Each row is followed by roughly how far along a hidden order it lies, from 0 to 15. A new part has a new order.
In the rows, 100 means zero.
[113  86 109 122  66  76  95  92  90 155  97 102 103  82  95 101 101  62
  35 133  94 101  60  84 106  96 149  95 114  85 132 112  54  86 108 137
 108  94  76  88  64  97  68 119  93  90 102 109 113  90 128  88 106 152
  56  84 104  88 126  93  98 111 113  81  79  85 150  93  82 134  74 106
  59  90  47 105 105 103 113  58 122 131  90 118 106 121 102 109  88 115
 116 109 106 143  97 101 147 114  87  97  90  76 101 116  99  91  77 138
 106  70  84  94  98  72  68  61  83  72  81 133 117 105 109 109  81 127
 107 103 130  88 100  82 103 134 114  85  98  98 107 107 117  47  91 130
  81  45 108  75  88 104  81  76  83 121 103 111  87 101 103 115 102 111
 103 109 115  96 104  91 108 120 126  97 113 107 125 103  83  92  72 106
 105  77  97 142  96  93 118  90 106 114  62  90  95 100  97 118 107 102
 102  76  73  98 134 101 118  90  89  95  99 108  83 124  38  92 102  66
  77  86 108 115  98  95 101 106 101 118  84  88  86  73 121  78 102 112
 122  94 102  91  36 108  72 113 125  90  88 117  98  87 108  62  58 107
  81  83  86  72  79  29 105  92 138  89 126  74  78 109 111 103  99  90
  75  81  91 100 113  89  98 102  92 111] => 3
[ 78 118  84  74 120 137  81 108 109  42  96  76 116 111 110 113 103 144
 171  58 103  87 152 132  94 108  65 127 105 111  60  84 200 118  85  46
 114 110 137 102 126  97 161  83  99 116  91  92  79 117  69 113  84  12
 145 116  99 118  47 120 106  55  80 112 109 120  45  95 107  71 103  46
 164  95 156  89 102  94  60 150  82  59 103  81 101  83 121  80 110  55
  88  96  79  28  95  85  43  95 112  93 151 142  83 111  67 104 138   0
  88 135 116 101  92 138 146  85 120 109 116  66  65  92  88 116 113  89
 103  96  83 130 108 139  97  58  95 130 106 107  68  87  69 138 118  91
 147 168  86 128 103 106 111 137 125  94  80  92 122 154 112  56  93  70
  81 102  80 105  91 122  84  68  82 101  78  86  54  98 132 107 133  90
  91 138 120  54 104  94  98 105  82  76 162 116  94  82 122 114  79  88
  84 145 129  91  70 113  98 109 109 109  97  98 136  49 149 124 110 146
 141 122  78  70  90  95 122 104  91  45 138 118 114 112  80 135 110  96
  69 107 105 100 185  97 119  72  81 105 107  66 108 147  85 107 167 104
 118 116 118 155 147 200  93  97  37 125  61 147 152 123  73 107 101  95
 176 127 109 102  68 119  94 107 109 105] => 15
[103  94 100 104  68  92  88  98  93 115  96  93 105  87 104  96  98  87
  78 122 110  98  89 105 109  96 134 106 111  82 118 111  81  92 106 106
 110  98  86  97  84  94  97 106 105 104  94 104 103  96 114  97 101 122
  84  96  92  91 121  98  98 108 103  89  90  97 124  91  87 117  97  88
  82  92  79  92 102 103  91  87 114 119  94 108 104 110  99  99  98 107
 119 104 105 124  98  90 127 117  90 113 112  92 106 117  94  92  96 101
 104  87  93  91  98  91  92  82  90  80  83 120  91 102 102 114  92 115
 101 105 125 112 101  90 100 113 114  91 105  98 101 100 111  77  95 113
  94  67  96  78  95 108  89  74 100 109 102 102 101 108 108 101  80 106
 101 122 108 101 110  93 110 114 105  95 111 101 113 103  94  97  96 102
  99  83 109 123  99  94 106  98 103  99  87  97  96  95  98 106 100 106
  96  86  91  93 110  93 113 111  90  86 100 108  90 112  68  97 103  85
  93  95 105 106  95  92 105  97 100 114  92  90 100  70 110  87 104 105
 109  99  96  97  65 114  85 104 118  91  88 106 105 102 107  81  91  99
  88 100  83  90  95  58 106  89 112  89 112  94 103 103 109 111  99  88
  94  82  94  97 109 108 106  99  99 107] => 6
[ 92 114  88  87 106 110  96  97  98  69  91 107 106 104 101 108  96 118
 112  89  94  93 121 112 100  98  96 108  99  98  88  96 140 106  94  91
 114 104 114 102 120  91 111  97 104 101  89  97  94 111  79 106  93  60
  92 108  95 102  80  99 102  82 104 101 101 104  89  98  97  90 101  77
 122 103 118  95 102  98  82 126  89  83 105  94 102 102 108  96 106  80
 102  97  87  91  96  99  80  99  98 107 126 116  85  95  84 102 110  59
  94 108 110 100  99 105 115 113 104 107 100  88  94 100  91 113 103 101
 109 102  89 112 108 116  99  92  92 108  98 107  85  90 100 111 105  90
 128 123  94 109  98 103 106 113 111  98 107  96 103 125 105  93  93  88
  93 109  93 100  95 110 111  84  91 103 101  94  83  98 109 104 117  98
  97  97 104  78  91  99 102  96  91  93 119  98 104  99 109 114  93  94
  98 117 112  84  89  96  95  97 100 108  92  97 120  86 120 112 103 118
 111 110  95  97  94 104 109 106  99  80 112 105 102 101  97 110 109 104
  89  97  99  97 119 107 103  86 100 104 100  87 104 116  93 101 127 104
 100 106 111 114 117 138  99  95  76 112  86 113 113 124  85 102 102  96
 130 117 100 101  89 108  97  98 100 103] => 10
[ 86 119  82  80 117 122  97 100 102  45  90 107 106 110 104 110  95 135
 130  79  96  94 140 120  99  99  78 112  95 103  72  93 163 111  92  75
 114 106 126 106 135  92 128  91 106 105  89  92  88 115  67 111  89  35
 107 112  93 108  68 102 103  77  97 107 108 109  68  98 102  79 109  73
 140 106 134  93 101  96  72 142  82  73 107  88 101  96 109  93 110  68
  97  94  83  76  97  99  60  95 101 111 134 128  83  92  84 106 121  44
  92 115 114 102  99 116 128 125 110 114 105  79  87  99  88 115 109  96
 106 100  86 119 109 122  98  77  87 114  99 107  80  86  92 131 109  82
 136 141  90 117 102 103 113 122 117  92 107  91 106 134 106  86  91  81
  91 107  88 101  93 111 107  75  83 103  96  90  73  96 117 107 128  94
  93 101 106  59  91 102  97  97  89  87 133 100 106  98 112 112  89  92
  95 127 123  80  79  96  90 101 102 109  92  95 129  74 141 116 103 131
 121 117  90  91  93 105 112 107  97  68 115 111 106 112  90 121 109 103
  84  99  98 100 146 105 111  78  93 107 104  78 107 121  89 113 147 101
 107 114 117 126 127 163  96  95  62 119  74 125 125 126  80 103 103  99
 145 122 101 101  83 111  96  98 102  98] => 12
[102  95 100 101  76  95  83 101  94 105  95  88 108  88 104  93  98  96
  99 114 112  90 103 107 106  98 131 107 112  83 116 107 103  99 103 100
 111 100  91  98  86  94  95 103 106 110  88 103  99 100 111  97  99 107
  94 101  90  91 119 100  98 103 107  91  92  97 119  93  90 113 100  77
  92  91  90  89 100 103  94  97 111 111  97 103 103 109 101  94 102 102
 120 103 105 118  96  86 111 116  93 115 120  94 104 117  87  91 101  86
 101  92 100  92  98  96 100  83  93  81  88 111  81 101 101 110  94 106
 105 107 118 122 104  98  97 107 115  95 107 100  98 100 113  84  97 110
  98  74  92  84  98 107  89  79 105 105 103 102 106 105 110  96  78 105
 100 127 102 101 109  98 112 112 101  96 112 100 106 103  96  98 102 101
 100  91 112 115 101  92 103 101  98  97  97 105  92  94  97 107  95 106
  95  92  97  94 105  91 112 113  91  86 101 108  93 108  72  99 104  88
  91  99 104 106  92  92 107  92  99 112  91  87 105  67 106  93 108  99
 104  99  98  98  76 117  93 105 114  92  88 105 103 111 107  86 105 102
  92 104  85  98 100  77 106  92 106  91 106  97 102 100 105 110  99  84
  99  91  96  98 104 112 108  98 101 111] => 7
[130  72 126 128  83  58 105  91  86 161 101 119  91  79  87  83  96  55
  39 149  99  93  35  60 104  95 158  70 109  85 154 110   0  85 115 155
  83  92  59  89  62  96   7 118 103  89  86 108 121  89 143  79 118 182
  55  93 102  72 150  76  94 141 145  83  81  80 173 106  91 139  88 135
  30 100  45 105  97 110 165  55 120 131 102 116 101 128  84 108  96 141
 128 104 124 186  99 105 166 110  81 112  63  52 109  89 117  88  58 195
 110  54  99  97 104  55  61 100  74  81  87 123 123 110 113  78  77  96
 115 111 109  82 100  71  98 149 116  66  97  95 137 114 149  44  79 110
  49   5 108  77  96  89  80  50  80 105 129 113  81  34  93 141  97 138
 117 115 116  93 111  87 135 137 119 100 135 115 148 105  65  91  69 113
 116  75  84 165 100  99  98 105 111 132  46  95  94 122  75  93 113 118
 121  53  70 115 130  77 108  86  90  91 102 104  65 152  46  78  93  33
  37  78 124 149 106 103  77  86 109 167  56  65  92  62 120  53  97  97
 137  88 102  97  15 117  90 139 125  95  82 151  81  65 119  85  33 112
  70  86  84  43  55  23 112 107 174  69 147  44  36  79 128  91  95  86
  20  82  92 100 133  84 110  88  92 113] => 0
[ 84 125  75  92  95 113  95  97  96  56  80 113 105 105 107 109  88 126
 104  95  99 101 138 123 109  94 101 116  93  90  83 105 174 102  98  93
 138 101 110 113 136  91 119 101 110 108  84 100  93 118  70 113  86  60
  88 102  84 105  92  97 102  84  95  99  98 105  82  93  88  88 108  66
 126 102  99  96 102  95  55 125  96  94 101  96 103 109 101 104 106  83
 116  99  85 108  95 101  67  98 101 133 142 122  88 110  88 104 115  52
  93 115 100  99 106 104 120 126 102 104  84  95  91 101  86 130 113 118
 104 105 112 134 112 111  99  92  95 106  98 109  83  88 107 123 109  93
 135 118  89  98 107 110 110 120 109 103 121  89 116 132 113  97  79  81
  96 126  90 103  99 106 119  86  90 100 103  90  82  92 107 104 124  96
  97  63 107  63  80  98 107  80  93  92 116  92 109  97 104 111  96  92
  89 116 115  56  78  90  96 109  93  99  93 101 125  91 106 109 102 130
 120 117  96  95  91 101 111 109  99  82 105 114  94  95  98 119 114 108
  93 100  92 101 113 118  90  80 107 101 100  82 117 118  94 102 143  92
 111 113 103 115 125 100  95  83  74 120  84 113 121 122  82 107 105  91
 139 110  92  98  95 113  99  97 101  97] => 10
[105  92 102  98  72  90 100  96  94 117 104 104  98  92 101  95 100  79
  68 124 107 105  83 100 107  93 119  97 104  85 114 112  45  92 106 110
  96  98  86  96  83  96  96 106 104  94 106 101 106  85 108  96 103 126
  76  96  93  90 116  94  97 118 102  90  97  95 124  95  89 117 106 111
  72 101  82  93 101 105  93  87 109 124  96 113 103 107  99 104  96 115
 106 103 107 124 102  97 129 117  85 106  93  85 111 102 109  96  90 133
 107  85  91  90  99  88  82 101  91  88  85 130 102 103 104 109  89 116
  94 100 120  94  96  80 103 114 103  90 103  95 102  98 106  77  91 103
  87  70 102  75  90 106  92  66  96 105 101 100  90 101  99 109  88 108
 103 110 116 101 108  85 106 113 103  96 111 105 120 105  95  97  92 102
  94  81 102 125  97 102 102 100 108 100  78  91 105  98  98 100 106 106
 103  81  85 103 120  92 107 108  91  90  98 104  85 117  70  96  98  83
  89  90 109 111  99  98 101 102 103 116  93  92  98  86 110  86  96 109
 109  97  91  97  46 105  87 101 117  93  92 107 102  85 108  88  77  97
  80 101  87  87  86  55 106  91 119  86 113  93  95 105 116 108 101 101
  82  81  95  97 106 102 105  98  95  98] => 6
[ 96 105  93  91 100 105  90  99  97  73  93 101 106  99 102 100  95 115
 117  97 103  89 118 106 101  99 107 106 104  93  98  98 129 105  97  90
 110 103 106 101 110  91 101  97 107 107  84  98  94 110  89 103  94  72
 100 109  93  97  96  98 101  92 108  98  99 104  94  98  97  96 104  77
 111  99 114  92 100 100  90 118  96  89 105  95 102 103 103  92 108  89
 110  98  95 102  96  93  89 104  96 114 126 112  93 100  86  98 108  72
  96 103 111  98  99 103 114 108 101  99  97  89  84 100  95 110 101  96
 109 105  97 122 107 111  97  93 101 102 102 104  94  93 108 105 103  93
 116 104  91 103 101 103 101  99 111  97 111  97 108 112 107  95  84  96
  96 118  95 101 101 107 114  92  92 100 106  95  90 100 105 102 116  99
  99  98 107  92  96  97  97 101  92  95 114 104  99 100 103 106  91 101
  98 107 109  89  92  90 100 104  98  99  96 101 112  94 111 108 103 106
 103 108  98 104  94 100 106  97  99  97 104  97 106  87  97 105 109  99
  94  98  99  99 109 112 106  94 104 101  95  96 102 116  99 102 124 104
  97 109 103 109 112 136 102  96  86 103  93 106 119 112  93 104 100  90
 117 110 100 100  93 110 103  96 101 107] => 9
